Below are the code and all the weights of a small trained network. Each question names an input and a target symbol and asks about switching units off, where a switched-off unit gives its printed mean instead of its output.

import numpy as np


def w(rows, s, z=0):
    codes = np.array(rows[::2]) - 128.0
    scale = np.full(codes.shape[1], s)
    scale[-1] = z or s
    return codes * scale


def f(y):
    return y / 2 * (1 + np.tanh(0.7978845608 * (y + 0.044715 * y**3)))


def softmax(a):
    e = np.exp(a - a.max(-1, keepdims=True))
    return e / e.sum(-1, keepdims=True)


def log_softmax(a):
    a = a - a.max(-1, keepdims=True)
    return a - np.log(np.exp(a).sum(-1, keepdims=True))


def net(x, mask):
    ids = ['αβγεηθλμπσφ'.index(c) for c in x.split()]
    T = len(ids)
    res = E[ids] + P[:T]
    q, k, v = (res @ M[0].T for M in (Q, K, V))
    z = softmax(np.where(np.tri(T) > 0, q @ k.T / 4**0.5, -1e9)) @ v
    res = res + np.where(mask[0], z, O[0][:, -1]) @ O[0][:, :-1]
    y = f(res @ A[0][:, :-1].T + A[0][:, -1])
    res = res + np.where(mask[1:13], y, B[0][:, -1]) @ B[0][:, :-1]
    return log_softmax(res[-1] @ U[:, :-1].T + U[:, -1])


Q, K, V, O, A, B = {}, {}, {}, {}, {}, {}
E = w([
[69,155,162,123,222,112,194,44],'α',
[127,102,67,190,119,137,146,149],'β',
[154,136,45,145,216,39,81,120],'γ',
[133,140,78,188,43,108,57,92],'ε',
[141,199,146,108,81,97,163,18],'η',
[73,150,45,119,80,141,120,121],'θ',
[143,133,125,212,229,94,155,108],'λ',
[32,121,124,200,130,162,137,77],'μ',
[111,131,174,61,145,97,136,180],'π',
[75,181,44,169,200,150,89,85],'σ',
[146,38,121,150,111,6,113,96],'φ',
],0.017)
P = w([
[141,114,170,83,145,230,2,123],'0',
[159,112,22,156,134,76,202,28],'1',
[153,126,29,179,121,65,184,41],'2',
[144,139,39,190,124,56,169,47],'3',
[117,142,39,199,118,44,158,54],'4',
[129,156,43,195,123,41,150,67],'5',
[110,157,34,219,128,37,135,73],'6',
[109,160,38,227,124,25,125,85],'7',
[107,172,53,232,127,20,114,88],'8',
[90,174,59,239,138,10,110,94],'9',
[100,197,57,237,121,12,101,93],'10',
],0.0065)
Q[0] = w([
[174,120,252,105,146,220,77,160],'head 1',
[123,137,154,144,139,63,140,141],'head 1',
[116,111,111,96,84,123,118,114],'head 1',
[162,73,79,146,133,166,200,96],'head 1',
],0.015)
K[0] = w([
[137,151,15,200,112,61,175,42],'head 1',
[201,113,166,56,177,180,34,124],'head 1',
[131,87,133,203,153,125,171,154],'head 1',
[100,191,127,85,111,1,147,218],'head 1',
],0.0085)
V[0] = w([
[48,203,56,130,103,173,110,73],'head 1',
[128,101,119,230,221,112,110,98],'head 1',
[111,49,95,160,54,195,127,219],'head 1',
[252,119,89,96,73,84,1,95],'head 1',
],0.0097)
O[0] = w([
[233,181,114,75,168,145,101,86,207],'head 1',
[119,40,127,78,121,95,116,78,152],'head 1',
[58,217,41,75,99,68,129,86,2],'head 1',
[106,191,248,148,169,42,90,109,146],'head 1',
],0.012,0.0072)
A[0] = w([
[183,102,113,147,126,174,180,171,55],'neuron 1',
[138,133,184,71,136,146,149,52,7],'neuron 2',
[136,121,167,59,155,62,158,174,138],'neuron 3',
[70,185,141,147,109,80,120,158,91],'neuron 4',
[150,182,99,152,109,88,200,191,143],'neuron 5',
[80,130,72,128,207,149,62,220,70],'neuron 6',
[165,205,102,77,170,140,174,170,114],'neuron 7',
[163,167,156,186,118,150,131,172,102],'neuron 8',
[154,121,67,70,89,98,160,143,97],'neuron 9',
[104,138,130,121,8,181,51,178,123],'neuron 10',
[121,195,90,122,158,213,139,140,153],'neuron 11',
[56,126,72,109,110,104,176,143,166],'neuron 12',
],0.012,0.013)
B[0] = w([
[65,200,167,74,111,126,110,155,230],'neuron 1',
[111,113,77,159,154,102,101,199,205],'neuron 2',
[93,149,110,117,134,244,155,125,226],'neuron 3',
[136,104,90,129,74,192,119,160,215],'neuron 4',
[200,142,151,93,85,99,111,154,208],'neuron 5',
[164,111,97,49,161,195,174,78,152],'neuron 6',
[120,62,176,124,63,173,96,139,224],'neuron 7',
[108,135,69,130,82,114,181,192,253],'neuron 8',
[75,151,134,170,192,161,190,133,179],'neuron 9',
[118,216,169,104,197,132,78,122,144],'neuron 10',
[88,124,107,159,133,66,223,112,218],'neuron 11',
[68,126,136,73,140,81,99,135,213],'neuron 12',
],0.011,0.0056)
U = w([
[76,160,138,53,197,66,100,130,139],'α',
[111,88,67,91,82,127,135,196,27],'β',
[123,182,81,179,139,189,48,89,102],'γ',
[119,102,162,38,150,210,165,143,184],'ε',
[163,130,134,193,177,138,174,176,157],'η',
[164,158,175,101,64,128,185,21,235],'θ',
[37,95,120,216,101,172,115,109,3],'λ',
[87,133,249,101,214,70,156,97,129],'μ',
[191,107,66,81,189,139,77,117,202],'π',
[114,129,65,126,167,166,182,91,82],'σ',
[118,3,138,105,129,83,118,133,143],'φ',
],0.0065,0.0039)

Each question gives the input, a string of symbols that net reads in full, and the target symbol t.
The units are the heads (4 rows each of Q, K, V and O) and the neurons (one row each of A and B). Each row of codes is followed by its name. A weight is (code - 128) times the scale printed after its matrix; where a second scale follows, it is the last column's (O, A, B and U).
mask holds one flag per unit, heads first, then neurons. A switched-off unit (its flag False) gives its mean, the last column of its rows in O or B, instead of its output. The means were averaged over made-up inputs and are rounded, as every weight is.
A unit's drop is (log p(t) with every unit on - log p(t) with that unit switched off) / (log p(t) with every unit on - log p(t) with every unit switched off).
The circuit of an input: a set's keep is (log p(t) with only the set's units on - log p(t) with every unit switched off) / (log p(t) with every unit on - log p(t) with every unit switched off). Starting from the 12 units with the biggest drops (on a tie, the unit counted first), units are removed one at a time, each time the one whose removal leaves the highest keep (on an exact tie, the one counted first), for as long as the keep stays at least 0.8.
circuit, biggest first: the units of the circuit, biggest drop first
k most important neurons: the k neurons with the biggest drops, biggest first
drop of u: that unit's drop, to one decimal
input η η π λ α η β, target β: circuit, biggest first => (head 1; neuron 8; neuron 5)
input η α α, target η: circuit, biggest first => (head 1; neuron 8; neuron 2)
input μ φ α θ φ ε θ ε σ η φ, target σ: circuit, biggest first => (head 1; neuron 9)
input λ ε β θ, target φ: circuit, biggest first => (head 1)
input θ η β σ, target θ: circuit, biggest first => (head 1; neuron 11; neuron 7)
input θ θ μ σ μ, target θ: circuit, biggest first => (head 1; neuron 11; neuron 7)
input π β η η π, target β: circuit, biggest first => (head 1; neuron 4)
input μ θ β, target σ: circuit, biggest first => (head 1; neuron 9)
input φ γ λ η ε μ η γ η, target λ: circuit, biggest first => (head 1; neuron 4)
input ε β θ η λ θ, target γ: circuit, biggest first => (head 1; neuron 4; neuron 3)
input β π σ γ μ η η η σ φ σ, target σ: 2 most important neurons => (neuron 6; neuron 11)
input μ η λ σ, target σ: circuit, biggest first => (head 1; neuron 11)
input α λ θ, target ε: circuit, biggest first => (head 1; neuron 1)
input φ λ η η α, target λ: 2 most important neurons => (neuron 4; neuron 3)
input β η γ η φ α, target α: most important neuron => (neuron 12)
input θ λ η γ, target θ: 2 most important neurons => (neuron 7; neuron 11)
input π λ β η α π, target β: 2 most important neurons => (neuron 4; neuron 5)
input η η λ η η γ, target η: drop of neuron 2 => 0.0
input η θ η π β λ π, target η: drop of neuron 6 => 0.2
input λ λ η, target φ: drop of head 1 => 0.8
